Here is a tiny trained network, its code and every weight. The questions are about switching its units off for an input and a class, where a switched-off unit gives its printed mean instead of its output.

import numpy as np


def w(rows, s, z=0):
    codes = np.array(rows[::2]) - 128.0
    scale = np.full(codes.shape[1], s)
    scale[-1] = z or s
    return codes * scale


def f(y):
    return y / 2 * (1 + np.tanh(0.7978845608 * (y + 0.044715 * y**3)))


def log_softmax(a):
    a = a - a.max(-1, keepdims=True)
    return a - np.log(np.exp(a).sum(-1, keepdims=True))


def net(x, mask):
    res = np.array(x, float).reshape(1, 8) / 4 @ E
    y = f(res @ A[0][:, :-1].T + A[0][:, -1])
    res = res + np.where(mask, y, B[0][:, -1]) @ B[0][:, :-1]
    return log_softmax(res[-1] @ U[:, :-1].T + U[:, -1])


A, B = {}, {}
E = w([
[129,242,94,97],'x0',
[128,129,126,128],'x1',
[128,127,128,127],'x2',
[60,87,4,112],'x3',
[168,152,84,235],'x4',
[2,165,174,182],'x5',
[128,129,129,128],'x6',
[127,127,129,129],'x7',
],0.0075)
A[0] = w([
[105,103,66,119,99],'neuron 0',
[156,141,96,201,93],'neuron 1',
[139,147,103,199,81],'neuron 2',
[174,165,199,140,82],'neuron 3',
[177,136,190,146,105],'neuron 4',
[211,95,70,93,79],'neuron 5',
[199,195,111,72,99],'neuron 6',
[104,62,83,126,154],'neuron 7',
[98,136,45,126,112],'neuron 8',
[96,109,157,37,180],'neuron 9',
[170,163,187,138,94],'neuron 10',
[136,22,148,158,143],'neuron 11',
[179,104,106,90,116],'neuron 12',
[185,102,119,94,112],'neuron 13',
[150,138,108,222,81],'neuron 14',
[71,146,147,177,73],'neuron 15',
[194,104,106,96,65],'neuron 16',
[154,109,126,57,104],'neuron 17',
[57,163,162,155,82],'neuron 18',
[80,116,163,11,74],'neuron 19',
[102,97,60,126,92],'neuron 20',
[10,121,200,96,123],'neuron 21',
[77,86,65,114,101],'neuron 22',
[99,113,74,123,77],'neuron 23',
[155,136,211,159,92],'neuron 24',
[139,132,95,205,108],'neuron 25',
[152,120,102,141,94],'neuron 26',
[129,129,104,118,249],'neuron 27',
[104,97,193,176,108],'neuron 28',
[97,116,81,125,78],'neuron 29',
[129,19,159,160,52],'neuron 30',
[147,151,101,203,85],'neuron 31',
[205,89,118,103,128],'neuron 32',
],0.011,0.012)
B[0] = w([
[105,97,200,73,145],'neuron 0',
[186,64,128,113,142],'neuron 1',
[160,87,108,127,135],'neuron 2',
[98,109,155,80,151],'neuron 3',
[97,117,176,76,149],'neuron 4',
[73,95,111,168,156],'neuron 5',
[90,135,70,127,160],'neuron 6',
[121,151,165,116,181],'neuron 7',
[140,133,159,80,160],'neuron 8',
[186,130,115,153,206],'neuron 9',
[100,101,134,55,148],'neuron 10',
[151,234,74,115,180],'neuron 11',
[86,116,123,167,147],'neuron 12',
[80,115,108,157,144],'neuron 13',
[172,97,127,139,144],'neuron 14',
[84,85,69,166,143],'neuron 15',
[85,89,93,151,134],'neuron 16',
[137,98,102,171,141],'neuron 17',
[56,69,33,147,156],'neuron 18',
[226,57,122,153,161],'neuron 19',
[115,106,169,78,147],'neuron 20',
[130,111,95,164,210],'neuron 21',
[118,111,183,79,161],'neuron 22',
[113,105,142,96,133],'neuron 23',
[125,120,131,75,152],'neuron 24',
[172,106,122,134,148],'neuron 25',
[115,90,157,127,123],'neuron 26',
[157,213,155,153,249],'neuron 27',
[105,145,106,112,156],'neuron 28',
[110,100,136,95,130],'neuron 29',
[155,152,12,59,142],'neuron 30',
[179,78,95,119,140],'neuron 31',
[63,121,139,161,161],'neuron 32',
],0.011)
U = w([
[42,58,99,185,75],'0',
[111,92,219,20,88],'1',
[158,172,152,153,255],'2',
[253,46,138,161,35],'3',
[143,185,161,146,210],'4',
[147,177,162,148,203],'5',
[147,226,77,91,13],'6',
],0.011,0.0074)

Each question gives the input, the list of numbers given to net, and the class t.
The units are the neurons (one row each of A and B). Each row of codes is followed by its name. A weight is (code - 128) times the scale printed after its matrix; where a second scale follows, it is the last column's (A, B and U).
mask holds one flag per neuron, in row order. A switched-off neuron (its flag False) gives its mean, the last column of its row in B, instead of its output. The means were averaged over made-up inputs and are rounded, as every weight is.
A unit's drop is (log p(t) with every unit on - log p(t) with that unit switched off) / (log p(t) with every unit on - log p(t) with every unit switched off).
The circuit of an input: a set's keep is (log p(t) with only the set's units on - log p(t) with every unit switched off) / (log p(t) with every unit on - log p(t) with every unit switched off). Starting from the 12 units with the biggest drops (on a tie, the unit counted first), units are removed one at a time, each time the one whose removal leaves the highest keep (on an exact tie, the one counted first), for as long as the keep stays at least 0.8.
units of the circuit, in order: the units of the circuit, biggest drop first
unit that matters most: the unit with the biggest drop
top k neurons: the k neurons with the biggest drops, biggest first
drop when u is switched off: that unit's drop, to one decimal
input [0,-1,8,6,3,-8,7,-1], class 0: unit that matters most -> neuron 5
input [2,-1,2,-2,7,-3,1,0], class 3: units of the circuit, in order -> [neuron 1; neuron 31]
input [-7,-5,-4,-3,4,8,2,-6], class 0: top 3 neurons -> [neuron 18; neuron 15; neuron 27]
input [-8,6,2,-5,7,-2,3,-2], class 6: units of the circuit, in order -> [neuron 11; neuron 30]
input [7,1,-6,3,-8,6,-3,-6], class 3: units of the circuit, in order -> [neuron 19; neuron 9]
input [3,-7,-2,-3,-4,6,-3,2], class 0: units of the circuit, in order -> [neuron 18; neuron 21]
input [7,1,4,5,2,8,-7,1], class 0: top 2 neurons -> [neuron 18; neuron 15]
input [-1,-1,-5,4,-8,-7,5,7], class 3: top 3 neurons -> [neuron 19; neuron 9; neuron 18]
input [-7,2,-3,2,1,-8,-8,-5], class 0: top 2 neurons -> [neuron 5; neuron 32]
input [-2,2,0,2,6,0,6,-3], class 3: units of the circuit, in order -> [neuron 1; neuron 25]
input [-7,6,-6,-4,-5,5,2,3], class 6: units of the circuit, in order -> [neuron 11; neuron 30; neuron 28]
input [4,4,4,6,-8,3,-2,-1], class 3: top 3 neurons -> [neuron 19; neuron 9; neuron 21]
input [2,-7,1,2,1,6,-2,-4], class 0: top 3 neurons -> [neuron 18; neuron 11; neuron 15]
input [-2,-1,-4,8,-8,6,3,-6], class 1: units of the circuit, in order -> [neuron 22]
input [-7,-8,6,8,-7,-3,4,-4], class 1: top 3 neurons -> [neuron 22; neuron 0; neuron 20]
input [-3,7,4,2,-8,-5,5,-8], class 3: top 3 neurons -> [neuron 19; neuron 9; neuron 17]
input [-3,0,-3,5,-7,3,-3,-7], class 3: top 3 neurons -> [neuron 19; neuron 9; neuron 21]
input [-5,5,-2,4,7,-8,-7,-6], class 0: top 2 neurons -> [neuron 5; neuron 32]
input [-8,-8,3,-6,4,-5,1,5], class 6: top 2 neurons -> [neuron 11; neuron 30]
input [5,1,1,0,7,-3,-7,-6], class 3: unit that matters most -> neuron 1
input [-7,2,4,6,-8,4,8,-7], class 3: top 3 neurons -> [neuron 19; neuron 9; neuron 21]
input [1,5,-5,8,8,-5,-6,0], class 1: drop when neuron 9 is switched off -> 0.1
input [-4,-1,5,-7,4,5,3,4], class 1: drop when neuron 24 is switched off -> 0.2
